Below are the code and all the weights of a small trained network. Each question names an input and a target symbol and asks about switching units off, where a switched-off unit gives its printed mean instead of its output.

import numpy as np


def w(rows, s, z=0):
    codes = np.array(rows[::2]) - 128.0
    scale = np.full(codes.shape[1], s)
    scale[-1] = z or s
    return codes * scale


def norm(h):
    return h / np.sqrt((h * h).mean(-1, keepdims=True) + 1e-5)


def f(y):
    return y / 2 * (1 + np.tanh(0.7978845608 * (y + 0.044715 * y**3)))


def softmax(a):
    e = np.exp(a - a.max(-1, keepdims=True))
    return e / e.sum(-1, keepdims=True)


def log_softmax(a):
    a = a - a.max(-1, keepdims=True)
    return a - np.log(np.exp(a).sum(-1, keepdims=True))


def net(x, mask):
    ids = ['αγζθλμξστψω'.index(c) for c in x.split()]
    T = len(ids)
    res = E[ids] + P[:T]
    u = 0
    for l in range(2):
        r = norm(res)
        for j in range(2):
            rows = slice(4 * j, 4 * j + 4)
            q, k, v = (r @ M[l][rows].T for M in (Q, K, V))
            z = softmax(np.where(np.tri(T) > 0, q @ k.T / 4**0.5, -1e9)) @ v
            o = O[l][rows]
            res = res + np.where(mask[u + j], z, o[:, -1]) @ o[:, :-1]
        u += 2
        y = f(norm(res) @ A[l][:, :-1].T + A[l][:, -1])
        res = res + np.where(mask[u : u + 16], y, B[l][:, -1]) @ B[l][:, :-1]
        u += 16
    return log_softmax(norm(res)[-1] @ U[:, :-1].T + U[:, -1])


Q, K, V, O, A, B = {}, {}, {}, {}, {}, {}
E = w([
[130,100,84,92,114],'α',
[252,125,133,109,73],'γ',
[122,86,78,81,124],'ζ',
[166,178,120,133,154],'θ',
[173,165,140,134,163],'λ',
[133,142,156,198,101],'μ',
[95,167,88,192,117],'ξ',
[70,187,135,180,97],'σ',
[173,118,62,218,108],'τ',
[119,150,171,110,112],'ψ',
[85,140,6,77,147],'ω',
],0.031)
P = w([
[70,202,225,186,254],'0',
[94,222,204,193,215],'1',
[103,225,180,184,184],'2',
[109,209,148,160,162],'3',
[119,198,130,147,146],'4',
[124,182,114,130,127],'5',
[129,171,103,114,112],'6',
[135,158,80,103,96],'7',
[137,146,67,92,80],'8',
[144,144,48,88,66],'9',
[145,125,35,85,51],'10',
[159,127,28,81,46],'11',
[175,120,21,80,59],'12',
],0.0076)
Q[0] = w([
[132,190,148,91,161],'L0H0',
[54,92,78,122,131],'L0H0',
[90,150,150,230,105],'L0H0',
[24,3,161,177,177],'L0H0',
[92,107,138,108,163],'L0H1',
[164,202,186,180,84],'L0H1',
[133,239,121,149,34],'L0H1',
[186,142,72,143,138],'L0H1',
],0.015)
K[0] = w([
[155,151,135,64,107],'L0H0',
[103,127,75,104,171],'L0H0',
[28,124,135,142,74],'L0H0',
[57,134,123,159,204],'L0H0',
[158,57,156,135,186],'L0H1',
[148,163,156,110,77],'L0H1',
[132,129,53,127,7],'L0H1',
[125,125,139,100,52],'L0H1',
],0.016)
V[0] = w([
[91,131,89,189,76],'L0H0',
[161,106,175,82,70],'L0H0',
[142,50,60,255,228],'L0H0',
[17,133,220,46,49],'L0H0',
[113,199,106,102,171],'L0H1',
[108,44,193,99,178],'L0H1',
[92,206,128,81,149],'L0H1',
[153,142,71,121,161],'L0H1',
],0.0085)
O[0] = w([
[88,254,141,117,46,125],'L0H0',
[122,80,205,55,39,126],'L0H0',
[171,239,118,136,76,49],'L0H0',
[85,33,159,224,129,69],'L0H0',
[72,98,125,106,127,177],'L0H1',
[107,95,144,122,157,1],'L0H1',
[64,114,158,138,189,187],'L0H1',
[133,124,61,88,122,113],'L0H1',
],0.0084,0.0059)
A[0] = w([
[121,155,81,132,127,2],'L0N0',
[109,110,89,166,7,6],'L0N1',
[154,190,130,100,158,32],'L0N2',
[187,108,240,86,87,104],'L0N3',
[78,97,239,99,120,159],'L0N4',
[131,192,109,104,158,139],'L0N5',
[196,96,148,66,156,90],'L0N6',
[121,116,92,58,99,85],'L0N7',
[50,122,124,170,73,185],'L0N8',
[168,191,169,146,80,81],'L0N9',
[172,134,239,57,67,75],'L0N10',
[64,94,131,82,91,155],'L0N11',
[192,213,164,107,122,172],'L0N12',
[104,168,137,190,140,110],'L0N13',
[155,90,170,177,116,33],'L0N14',
[141,91,63,86,125,70],'L0N15',
],0.014,0.0065)
B[0] = w([
[212,83,94,75,167,122],'L0N0',
[81,176,187,244,61,149],'L0N1',
[45,143,167,120,96,166],'L0N2',
[132,9,47,89,181,172],'L0N3',
[80,104,135,99,199,161],'L0N4',
[116,183,169,129,143,198],'L0N5',
[204,193,95,148,122,189],'L0N6',
[201,120,177,170,137,145],'L0N7',
[125,160,139,90,124,198],'L0N8',
[100,42,167,192,113,174],'L0N9',
[100,50,18,45,176,170],'L0N10',
[169,174,169,117,79,145],'L0N11',
[180,48,135,88,106,252],'L0N12',
[138,115,143,83,181,180],'L0N13',
[64,77,158,106,100,126],'L0N14',
[70,132,200,149,113,142],'L0N15',
],0.012,0.011)
Q[1] = w([
[136,84,99,65,220],'L1H0',
[87,75,61,92,79],'L1H0',
[27,166,89,189,45],'L1H0',
[10,116,63,192,76],'L1H0',
[202,102,154,113,189],'L1H1',
[111,33,32,134,197],'L1H1',
[117,80,97,134,117],'L1H1',
[98,69,155,95,166],'L1H1',
],0.012)
K[1] = w([
[121,152,182,171,114],'L1H0',
[197,96,240,98,233],'L1H0',
[191,83,135,11,185],'L1H0',
[195,89,150,58,250],'L1H0',
[73,201,159,114,64],'L1H1',
[117,178,210,189,184],'L1H1',
[159,144,167,131,193],'L1H1',
[143,205,139,160,126],'L1H1',
],0.011)
V[1] = w([
[134,154,145,87,79],'L1H0',
[210,119,124,150,209],'L1H0',
[112,138,215,171,110],'L1H0',
[114,142,199,102,139],'L1H0',
[79,88,153,167,131],'L1H1',
[97,183,98,249,142],'L1H1',
[94,140,194,83,123],'L1H1',
[214,158,164,209,169],'L1H1',
],0.013)
O[1] = w([
[76,147,226,111,158,140],'L1H0',
[230,104,67,172,135,147],'L1H0',
[164,79,244,170,161,254],'L1H0',
[152,121,105,91,185,237],'L1H0',
[117,126,179,176,119,94],'L1H1',
[90,202,108,79,2,135],'L1H1',
[86,119,137,183,207,217],'L1H1',
[171,187,138,190,76,224],'L1H1',
],0.0092,0.0065)
A[1] = w([
[146,134,81,126,147,47],'L1N0',
[18,183,122,145,163,14],'L1N1',
[60,143,87,114,73,92],'L1N2',
[108,3,110,194,191,127],'L1N3',
[177,68,104,105,114,69],'L1N4',
[101,141,145,216,100,39],'L1N5',
[100,15,105,95,81,60],'L1N6',
[102,146,69,220,88,165],'L1N7',
[194,114,52,98,133,52],'L1N8',
[14,178,118,168,110,24],'L1N9',
[105,200,66,129,177,1],'L1N10',
[129,106,186,73,109,138],'L1N11',
[195,19,99,88,107,111],'L1N12',
[106,182,175,119,92,108],'L1N13',
[162,180,109,61,174,66],'L1N14',
[63,96,90,186,58,96],'L1N15',
],0.014,0.0091)
B[1] = w([
[116,222,225,109,90,115],'L1N0',
[149,32,143,117,112,169],'L1N1',
[137,88,110,69,150,128],'L1N2',
[43,67,82,190,69,246],'L1N3',
[104,125,195,76,70,173],'L1N4',
[140,139,173,57,143,165],'L1N5',
[215,183,65,192,238,180],'L1N6',
[104,142,143,44,60,217],'L1N7',
[151,196,211,37,92,175],'L1N8',
[171,92,160,95,153,173],'L1N9',
[49,123,136,66,79,143],'L1N10',
[89,108,130,159,69,209],'L1N11',
[75,142,203,60,58,254],'L1N12',
[87,170,100,174,85,177],'L1N13',
[81,86,71,70,221,173],'L1N14',
[141,110,152,10,89,146],'L1N15',
],0.013,0.0064)
U = w([
[41,150,111,76,152,185],'α',
[85,226,91,127,103,139],'γ',
[124,106,146,80,107,72],'ζ',
[55,49,157,159,169,189],'θ',
[225,27,88,107,92,49],'λ',
[112,96,127,150,72,117],'μ',
[115,78,88,94,179,97],'ξ',
[219,100,220,200,71,85],'σ',
[207,150,127,112,192,254],'τ',
[187,195,95,157,37,139],'ψ',
[39,218,251,120,106,59],'ω',
],0.015,0.006)

Each question gives the input, a string of symbols that net reads in full, and the target symbol t.
The units are the heads (4 rows each of Q, K, V and O) and the neurons (one row each of A and B). Each row of codes is followed by its name. A weight is (code - 128) times the scale printed after its matrix; where a second scale follows, it is the last column's (O, A, B and U).
mask holds one flag per unit, layer by layer, with each layer's heads first. A switched-off unit (its flag False) gives its mean, the last column of its rows in O or B, instead of its output. The means were averaged over made-up inputs and are rounded, as every weight is.
A unit's drop is (log p(t) with every unit on - log p(t) with that unit switched off) / (log p(t) with every unit on - log p(t) with every unit switched off).
The circuit of an input: a set's keep is (log p(t) with only the set's units on - log p(t) with every unit switched off) / (log p(t) with every unit on - log p(t) with every unit switched off). Starting from the 12 units with the biggest drops (on a tie, the unit counted first), units are removed one at a time, each time the one whose removal leaves the highest keep (on an exact tie, the one counted first), for as long as the keep stays at least 0.8.
units of the circuit, in order: the units of the circuit, biggest drop first
top k neurons in layer l: the k neurons of layer l with the biggest drops, biggest first
which heads matter: for each layer, one digit per head in row order, 1 if its drop is at least 0.15 and else 0, layers parted by /
input λ ζ ξ, target γ: which heads matter : 10 / 00
input λ λ λ ψ λ λ λ σ λ γ λ ω, target τ: units of the circuit, in order : L0H0, L1N3, L0N7
input μ λ τ λ ψ λ, target θ: units of the circuit, in order : L0H0
input τ λ λ ξ α σ λ μ λ, target σ: top 3 neurons in layer 1 : L1N12, L1N11, L1N7
input ψ σ σ, target θ: which heads matter : 00 / 01
input λ ξ λ σ τ τ ξ, target ψ: units of the circuit, in order : L1H1, L0N10
input λ τ λ μ σ σ μ ξ ψ ω λ ξ λ, target γ: top 2 neurons in layer 1 : L1N14, L1N13
input γ σ ξ τ μ, target μ: which heads matter : 10 / 11
input ψ μ λ σ λ μ μ μ θ, target σ: units of the circuit, in order : L0H1, L0N9, L0N10
input ξ λ ψ λ λ ξ, target γ: which heads matter : 10 / 10
input λ σ σ σ σ γ ψ σ ψ λ, target α: units of the circuit, in order : L0H0, L1H1, L0N10
input λ λ λ ξ λ θ σ σ ψ λ τ, target θ: which heads matter : 11 / 01
input ψ τ λ σ λ λ τ μ, target ψ: units of the circuit, in order : L0H0, L1H0
input λ λ γ ζ ψ λ λ λ ζ τ, target ψ: which heads matter : 10 / 10
input θ α σ λ γ μ λ σ ζ, target θ: top 4 neurons in layer 0 : L0N3, L0N15, L0N12, L0N10
input λ λ λ ψ ζ, target θ: units of the circuit, in order : L1H1, L1N3
input λ μ σ μ θ λ ζ, target τ: which heads matter : 10 / 01
input σ λ λ σ σ μ ζ, target ω: top 3 neurons in layer 0 : L0N7, L0N15, L0N12
input μ ξ τ λ α, target ψ: which heads matter : 00 / 10
input σ ψ λ μ θ λ λ λ θ λ ψ, target θ: which heads matter : 10 / 00
input λ θ ψ σ σ λ, target ω: which heads matter : 10 / 11
input λ λ ω λ σ ξ λ ψ ψ σ τ, target θ: which heads matter : 10 / 01
input μ λ γ α ψ λ, target λ: units of the circuit, in order : L0N12
input ω λ γ ψ, target ξ: which heads matter : 10 / 00
input ζ θ ψ λ σ γ σ λ α, target σ: which heads matter : 00 / 00
input σ σ ψ μ λ λ σ θ, target ω: which heads matter : 10 / 10
input λ λ θ ξ ζ μ α τ λ, target ψ: top neuron in layer 0 : L0N7
input γ λ ξ λ σ, target α: which heads matter : 00 / 11
input λ τ λ ζ, target ψ: top 2 neurons in layer 0 : L0N7, L0N10
input ξ ψ λ σ, target θ: top 3 neurons in layer 0 : L0N6, L0N13, L0N5
